Below is a small trained network, with its code and all its weights. Each question gives an input and a target symbol and asks what happens when units are switched off, that is, made to give their printed mean instead of their output.

import numpy as np


def w(rows, s, z=0):
    codes = np.array(rows[::2]) - 128.0
    scale = np.full(codes.shape[1], s)
    scale[-1] = z or s
    return codes * scale


def norm(h):
    return h / np.sqrt((h * h).mean(-1, keepdims=True) + 1e-5)


def f(y):
    return np.maximum(y, 0)


def softmax(a):
    e = np.exp(a - a.max(-1, keepdims=True))
    return e / e.sum(-1, keepdims=True)


def log_softmax(a):
    a = a - a.max(-1, keepdims=True)
    return a - np.log(np.exp(a).sum(-1, keepdims=True))


def net(x, mask):
    ids = ['ΓΛΩαβζξστψ'.index(c) for c in x.split()]
    T = len(ids)
    res = E[ids] + P[:T]
    u = 0
    for l in range(3):
        q, k, v = (norm(res) @ M[l].T for M in (Q, K, V))
        z = softmax(np.where(np.tri(T) > 0, q @ k.T / 3**0.5, -1e9)) @ v
        res = res + np.where(mask[u], z, O[l][:, -1]) @ O[l][:, :-1]
        u += 1
        y = f(norm(res) @ A[l][:, :-1].T + A[l][:, -1])
        res = res + np.where(mask[u : u + 12], y, B[l][:, -1]) @ B[l][:, :-1]
        u += 12
    return log_softmax(norm(res)[-1] @ U[:, :-1].T + U[:, -1])


Q, K, V, O, A, B = {}, {}, {}, {}, {}, {}
E = w([
[163,55,77,99,65,221],'Γ',
[75,111,185,204,104,225],'Λ',
[165,34,177,123,248,46],'Ω',
[89,45,163,171,82,237],'α',
[120,115,212,199,37,241],'β',
[216,109,68,79,3,190],'ζ',
[58,52,108,170,88,157],'ξ',
[134,195,70,186,28,88],'σ',
[238,163,89,186,121,218],'τ',
[137,155,33,223,188,137],'ψ',
],0.013)
P = w([
[21,254,111,126,225,234],'0',
[85,117,84,167,110,187],'1',
[107,111,90,160,113,145],'2',
[125,100,126,135,114,113],'3',
[131,85,148,134,120,89],'4',
[155,88,154,127,120,53],'5',
[165,68,186,139,112,41],'6',
[186,61,214,144,106,18],'7',
],0.0093)
Q[0] = w([
[87,140,165,46,119,130],'0.h0',
[98,162,82,132,95,162],'0.h0',
[158,83,142,210,6,146],'0.h0',
],0.019)
K[0] = w([
[125,121,95,117,10,165],'0.h0',
[170,79,105,214,133,131],'0.h0',
[206,95,164,154,161,44],'0.h0',
],0.013)
V[0] = w([
[78,154,182,93,25,125],'0.h0',
[251,131,129,136,136,197],'0.h0',
[62,42,175,52,115,132],'0.h0',
],0.013)
O[0] = w([
[34,199,195,70,11,120,135],'0.h0',
[202,238,163,116,202,207,171],'0.h0',
[125,85,194,2,165,105,2],'0.h0',
],0.0086,0.0096)
A[0] = w([
[185,254,144,120,128,85,24],'0.n0',
[189,136,117,86,218,162,137],'0.n1',
[173,181,179,132,105,170,126],'0.n2',
[65,178,40,86,137,99,20],'0.n3',
[79,113,125,34,63,142,84],'0.n4',
[122,182,208,149,189,152,55],'0.n5',
[175,92,115,108,92,207,150],'0.n6',
[89,5,144,169,106,108,64],'0.n7',
[199,47,85,122,95,132,98],'0.n8',
[158,61,110,180,139,88,128],'0.n9',
[82,164,147,71,151,39,3],'0.n10',
[68,198,57,77,113,65,9],'0.n11',
],0.011,0.0052)
B[0] = w([
[132,85,126,80,168,56,179],'0.n0',
[115,88,229,112,98,103,228],'0.n1',
[97,168,106,66,91,152,236],'0.n2',
[150,158,161,152,144,102,147],'0.n3',
[138,121,202,166,92,128,195],'0.n4',
[143,102,164,82,114,85,161],'0.n5',
[76,143,104,170,108,148,255],'0.n6',
[164,151,90,106,96,155,210],'0.n7',
[53,164,107,192,139,125,205],'0.n8',
[134,138,81,166,98,167,210],'0.n9',
[78,169,6,73,111,163,132],'0.n10',
[75,143,198,153,95,66,168],'0.n11',
],0.011,0.005)
Q[1] = w([
[115,127,226,45,119,128],'1.h0',
[127,151,39,206,1,192],'1.h0',
[71,50,137,143,111,75],'1.h0',
],0.013)
K[1] = w([
[143,74,89,7,83,120],'1.h0',
[164,146,161,229,160,30],'1.h0',
[62,149,164,150,105,92],'1.h0',
],0.015)
V[1] = w([
[219,218,235,162,27,147],'1.h0',
[28,135,21,244,115,12],'1.h0',
[140,254,72,99,131,38],'1.h0',
],0.0058)
O[1] = w([
[153,168,149,144,73,175,213],'1.h0',
[90,58,85,212,6,3,255],'1.h0',
[185,160,85,190,111,2,172],'1.h0',
],0.0068,0.0079)
A[1] = w([
[208,168,115,190,162,109,188],'1.n0',
[148,199,125,187,92,136,142],'1.n1',
[106,104,108,90,97,32,3],'1.n2',
[137,154,119,55,84,141,132],'1.n3',
[76,156,110,79,93,122,115],'1.n4',
[255,102,138,133,134,171,188],'1.n5',
[85,99,135,73,193,81,93],'1.n6',
[141,137,94,54,141,130,41],'1.n7',
[121,163,69,148,162,4,49],'1.n8',
[24,178,167,101,141,138,185],'1.n9',
[116,117,107,152,195,186,91],'1.n10',
[68,34,118,141,162,120,151],'1.n11',
],0.012,0.0045)
B[1] = w([
[104,158,123,85,111,202,196],'1.n0',
[128,106,98,167,109,182,245],'1.n1',
[152,70,88,179,135,129,153],'1.n2',
[64,105,122,149,97,114,147],'1.n3',
[87,104,129,176,135,75,163],'1.n4',
[99,100,91,129,65,90,170],'1.n5',
[141,171,9,156,155,91,131],'1.n6',
[87,160,79,120,130,132,131],'1.n7',
[106,92,209,87,134,167,172],'1.n8',
[88,100,123,115,167,81,161],'1.n9',
[169,144,113,131,99,92,148],'1.n10',
[141,157,160,73,92,167,150],'1.n11',
],0.013,0.012)
Q[2] = w([
[97,51,34,179,71,152],'2.h0',
[128,43,125,87,144,110],'2.h0',
[253,99,62,124,150,166],'2.h0',
],0.016)
K[2] = w([
[138,161,92,132,203,4],'2.h0',
[18,122,188,49,160,60],'2.h0',
[60,141,140,184,242,160],'2.h0',
],0.013)
V[2] = w([
[41,91,120,146,174,110],'2.h0',
[185,3,129,93,163,123],'2.h0',
[110,153,39,47,118,80],'2.h0',
],0.013)
O[2] = w([
[156,146,67,197,238,98,140],'2.h0',
[63,86,68,121,134,205,3],'2.h0',
[76,246,44,50,118,78,102],'2.h0',
],0.013,0.011)
A[2] = w([
[125,165,86,190,117,161,88],'2.n0',
[179,153,130,140,220,114,225],'2.n1',
[229,109,146,156,120,152,61],'2.n2',
[77,123,189,85,81,106,235],'2.n3',
[45,40,131,71,169,177,41],'2.n4',
[8,88,79,129,107,122,120],'2.n5',
[182,119,201,181,99,20,124],'2.n6',
[112,178,167,10,181,182,89],'2.n7',
[191,149,98,133,82,188,111],'2.n8',
[144,129,206,123,98,154,119],'2.n9',
[166,3,65,107,114,136,2],'2.n10',
[98,51,133,182,135,123,87],'2.n11',
],0.014,0.0042)
B[2] = w([
[141,100,161,89,178,85,199],'2.n0',
[171,67,152,115,71,180,140],'2.n1',
[134,212,109,151,105,134,169],'2.n2',
[186,109,58,106,222,107,187],'2.n3',
[188,95,126,129,4,136,144],'2.n4',
[206,130,168,97,112,102,178],'2.n5',
[84,95,113,133,49,152,251],'2.n6',
[53,92,55,159,151,131,139],'2.n7',
[164,140,177,55,193,105,190],'2.n8',
[98,184,119,118,159,146,172],'2.n9',
[73,193,210,176,184,115,142],'2.n10',
[99,148,111,70,168,97,187],'2.n11',
],0.013,0.014)
U = w([
[62,133,10,143,140,247,104],'Γ',
[112,108,179,136,230,81,184],'Λ',
[162,133,60,126,173,112,54],'Ω',
[133,35,206,127,162,188,98],'α',
[16,158,191,149,178,177,148],'β',
[44,209,74,75,165,94,144],'ζ',
[211,85,142,59,156,46,21],'ξ',
[101,117,112,161,54,103,189],'σ',
[170,206,163,97,117,192,155],'τ',
[219,105,68,230,190,179,1],'ψ',
],0.014,0.004)

Each question gives the input, a string of symbols that net reads in full, and the target symbol t.
The units are the heads (3 rows each of Q, K, V and O) and the neurons (one row each of A and B). Each row of codes is followed by its name. A weight is (code - 128) times the scale printed after its matrix; where a second scale follows, it is the last column's (O, A, B and U).
mask holds one flag per unit, layer by layer, with each layer's heads first. A switched-off unit (its flag False) gives its mean, the last column of its rows in O or B, instead of its output. The means were averaged over made-up inputs and are rounded, as every weight is.
A unit's drop is (log p(t) with every unit on - log p(t) with that unit switched off) / (log p(t) with every unit on - log p(t) with every unit switched off).
The circuit of an input: a set's keep is (log p(t) with only the set's units on - log p(t) with every unit switched off) / (log p(t) with every unit on - log p(t) with every unit switched off). Starting from the 12 units with the biggest drops (on a tie, the unit counted first), units are removed one at a time, each time the one whose removal leaves the highest keep (on an exact tie, the one counted first), for as long as the keep stays at least 0.8.
units of the circuit, in order: the units of the circuit, biggest drop first
k most important neurons: the k neurons with the biggest drops, biggest first
top k neurons in layer l: the k neurons of layer l with the biggest drops, biggest first
drop of u: that unit's drop, to one decimal
input Γ τ σ α σ α Λ Γ, target α: units of the circuit, in order	[0.h0, 2.h0, 1.h0]
input Γ Ω ζ, target α: units of the circuit, in order	[0.n1, 0.h0, 2.h0]
input σ σ α σ σ ξ Γ α, target ξ: units of the circuit, in order	[0.h0, 2.n3]
input σ τ ψ ψ Λ, target ψ: units of the circuit, in order	[0.h0]
input Ω ξ τ σ, target Γ: units of the circuit, in order	[2.h0, 0.h0]
input ζ Ω ζ σ ξ Λ Λ σ, target ξ: 3 most important neurons	[2.n5, 0.n1, 0.n0]
input σ τ σ ζ, target τ: units of the circuit, in order	[0.h0, 2.n8]
input Γ ψ σ τ Ω τ, target α: 2 most important neurons	[0.n1, 0.n9]
input α σ ξ Γ Γ, target ξ: 3 most important neurons	[0.n6, 2.n3, 2.n4]
input τ ζ σ σ σ ζ Ω α, target τ: top 3 neurons in layer 0	[0.n7, 0.n9, 0.n8]
input Ω σ ζ σ σ α τ, target Γ: 2 most important neurons	[0.n9, 1.n6]
input Γ ζ Λ Ω, target α: 2 most important neurons	[0.n1, 2.n1]
input σ σ Γ σ Λ Γ Λ, target Λ: 2 most important neurons	[2.n3, 1.n9]
input ξ Ω τ Γ α σ ζ σ, target Λ: top 2 neurons in layer 0	[0.n9, 0.n4]
input Γ τ τ Γ Ω τ, target α: most important neuron	[0.n1]
input σ Γ Λ α, target α: top 2 neurons in layer 2	[2.n4, 2.n3]
input σ ζ α Γ, target ζ: 3 most important neurons	[0.n1, 0.n2, 2.n3]
input ζ σ σ Γ σ Ω σ σ, target ξ: top 2 neurons in layer 2	[2.n5, 2.n6]
input Ω σ α, target Γ: top 2 neurons in layer 1	[1.n6, 1.n11]
input τ σ ζ ζ Ω, target τ: most important neuron	[1.n0]
input ψ σ σ σ Ω τ, target β: top 2 neurons in layer 0	[0.n8, 0.n2]
input Γ ζ ζ, target ζ: 2 most important neurons	[0.n2, 0.n0]
input σ α Γ σ ψ, target ψ: drop of 0.h0	1.7
input Γ σ Ω σ α σ σ σ, target α: drop of 0.n1	1.1
input α τ Ω, target ζ: drop of 2.h0	0.4
input ξ α σ α τ Γ, target τ: drop of 0.n6	0.0
input ζ β Γ, target ζ: most important neuron	[1.n9]
input Ω σ ζ Γ Λ Γ σ, target Γ: top 2 neurons in layer 0	[0.n9, 0.n1]
input Ω τ σ Γ Γ, target Γ: top 2 neurons in layer 0	[0.n9, 0.n8]
